Below are the code and all the weights of a small trained network. Each question names an input and a class and asks about switching units off, where a switched-off unit gives its printed mean instead of its output.

import numpy as np


def w(rows, s, z=0):
    codes = np.array(rows[::2]) - 128.0
    scale = np.full(codes.shape[1], s)
    scale[-1] = z or s
    return codes * scale


def f(y):
    return np.maximum(y, 0)


def log_softmax(a):
    a = a - a.max(-1, keepdims=True)
    return a - np.log(np.exp(a).sum(-1, keepdims=True))


def net(x, mask):
    res = np.array(x, float).reshape(1, 4) / 4 @ E
    y = f(res @ A[0][:, :-1].T + A[0][:, -1])
    res = res + np.where(mask, y, B[0][:, -1]) @ B[0][:, :-1]
    return log_softmax(res[-1] @ U[:, :-1].T + U[:, -1])


A, B = {}, {}
E = w([
[143,131,159,251,146],'x0',
[63,216,150,117,175],'x1',
[128,129,128,128,128],'x2',
[39,62,185,132,95],'x3',
],0.017)
A[0] = w([
[111,75,126,66,89,135],'neuron 0',
[230,146,109,82,146,15],'neuron 1',
[203,160,100,101,147,130],'neuron 2',
[153,166,146,42,134,21],'neuron 3',
[161,75,137,211,127,96],'neuron 4',
[174,83,106,154,130,211],'neuron 5',
[145,167,154,87,189,54],'neuron 6',
[142,86,114,86,125,142],'neuron 7',
[133,106,156,199,130,196],'neuron 8',
[160,58,106,125,113,171],'neuron 9',
[200,68,109,151,105,65],'neuron 10',
[48,184,179,84,211,6],'neuron 11',
[152,66,195,139,119,58],'neuron 12',
[160,182,120,147,248,142],'neuron 13',
[177,157,80,119,120,227],'neuron 14',
[182,76,95,154,84,125],'neuron 15',
[84,29,145,109,51,145],'neuron 16',
[115,108,106,95,130,151],'neuron 17',
[107,165,73,44,76,169],'neuron 18',
[32,99,167,155,87,15],'neuron 19',
[189,92,102,150,100,14],'neuron 20',
[122,163,106,171,188,117],'neuron 21',
[168,204,135,173,142,110],'neuron 22',
[121,153,107,59,94,214],'neuron 23',
[165,243,160,174,168,124],'neuron 24',
[200,89,136,141,102,69],'neuron 25',
[138,146,79,131,119,84],'neuron 26',
[220,152,79,93,143,54],'neuron 27',
],0.014,0.012)
B[0] = w([
[166,77,83,129,69,217],'neuron 0',
[137,169,186,224,63,188],'neuron 1',
[103,206,168,150,156,214],'neuron 2',
[129,163,37,58,177,176],'neuron 3',
[104,187,202,157,144,213],'neuron 4',
[132,108,159,236,64,225],'neuron 5',
[120,118,71,101,138,166],'neuron 6',
[134,83,73,128,112,187],'neuron 7',
[136,202,115,77,227,231],'neuron 8',
[161,102,114,178,80,216],'neuron 9',
[98,180,103,107,189,201],'neuron 10',
[134,222,237,173,127,205],'neuron 11',
[111,119,131,153,71,169],'neuron 12',
[142,65,34,95,117,237],'neuron 13',
[86,189,103,53,211,238],'neuron 14',
[100,185,187,110,194,215],'neuron 15',
[158,71,112,141,27,250],'neuron 16',
[171,90,129,124,86,177],'neuron 17',
[106,216,207,156,182,246],'neuron 18',
[125,255,169,67,228,192],'neuron 19',
[117,130,85,44,170,170],'neuron 20',
[142,70,94,116,120,192],'neuron 21',
[139,64,62,125,96,209],'neuron 22',
[158,121,185,178,75,237],'neuron 23',
[139,75,60,124,118,246],'neuron 24',
[112,199,131,52,194,184],'neuron 25',
[134,114,145,142,118,149],'neuron 26',
[99,177,232,167,124,206],'neuron 27',
],0.01,0.017)
U = w([
[132,139,232,189,135,54],'0',
[126,161,143,31,245,251],'1',
[145,3,77,95,92,73],'2',
],0.014,0.0031)

Each question gives the input, the list of numbers given to net, and the class t.
The units are the neurons (one row each of A and B). Each row of codes is followed by its name. A weight is (code - 128) times the scale printed after its matrix; where a second scale follows, it is the last column's (A, B and U).
mask holds one flag per neuron, in row order. A switched-off neuron (its flag False) gives its mean, the last column of its row in B, instead of its output. The means were averaged over made-up inputs and are rounded, as every weight is.
A unit's drop is (log p(t) with every unit on - log p(t) with that unit switched off) / (log p(t) with every unit on - log p(t) with every unit switched off).
The circuit of an input: a set's keep is (log p(t) with only the set's units on - log p(t) with every unit switched off) / (log p(t) with every unit on - log p(t) with every unit switched off). Starting from the 12 units with the biggest drops (on a tie, the unit counted first), units are removed one at a time, each time the one whose removal leaves the highest keep (on an exact tie, the one counted first), for as long as the keep stays at least 0.8.
units of the circuit, in order: the units of the circuit, biggest drop first
k most important neurons: the k neurons with the biggest drops, biggest first
drop of u: that unit's drop, to one decimal
input [8,2,4,2], class 1: units of the circuit, in order => (neuron 8)
input [0,-4,-6,2], class 2: 2 most important neurons => (neuron 18; neuron 11)
input [-2,1,4,2], class 0: 4 most important neurons => (neuron 13; neuron 24; neuron 22; neuron 21)
input [-8,8,-3,2], class 0: 2 most important neurons => (neuron 11; neuron 23)
input [-6,-8,-5,-8], class 0: 2 most important neurons => (neuron 1; neuron 27)
input [-1,4,4,2], class 0: 2 most important neurons => (neuron 14; neuron 8)
input [3,3,-6,0], class 2: 2 most important neurons => (neuron 18; neuron 19)
input [8,2,-6,8], class 1: 2 most important neurons => (neuron 19; neuron 8)
input [-8,7,4,3], class 0: 2 most important neurons => (neuron 11; neuron 23)
input [-3,3,1,1], class 0: 2 most important neurons => (neuron 8; neuron 14)
input [-2,-3,-3,-6], class 0: 2 most important neurons => (neuron 1; neuron 27)
input [2,-1,-1,-3], class 1: 2 most important neurons => (neuron 16; neuron 23)
input [-3,8,0,8], class 0: drop of neuron 11 => 0.4
input [-1,-3,-7,-5], class 0: drop of neuron 24 => 0.0
input [-1,-6,0,7], class 2: units of the circuit, in order => (neuron 16)
input [5,5,2,7], class 1: drop of neuron 19 => 0.6
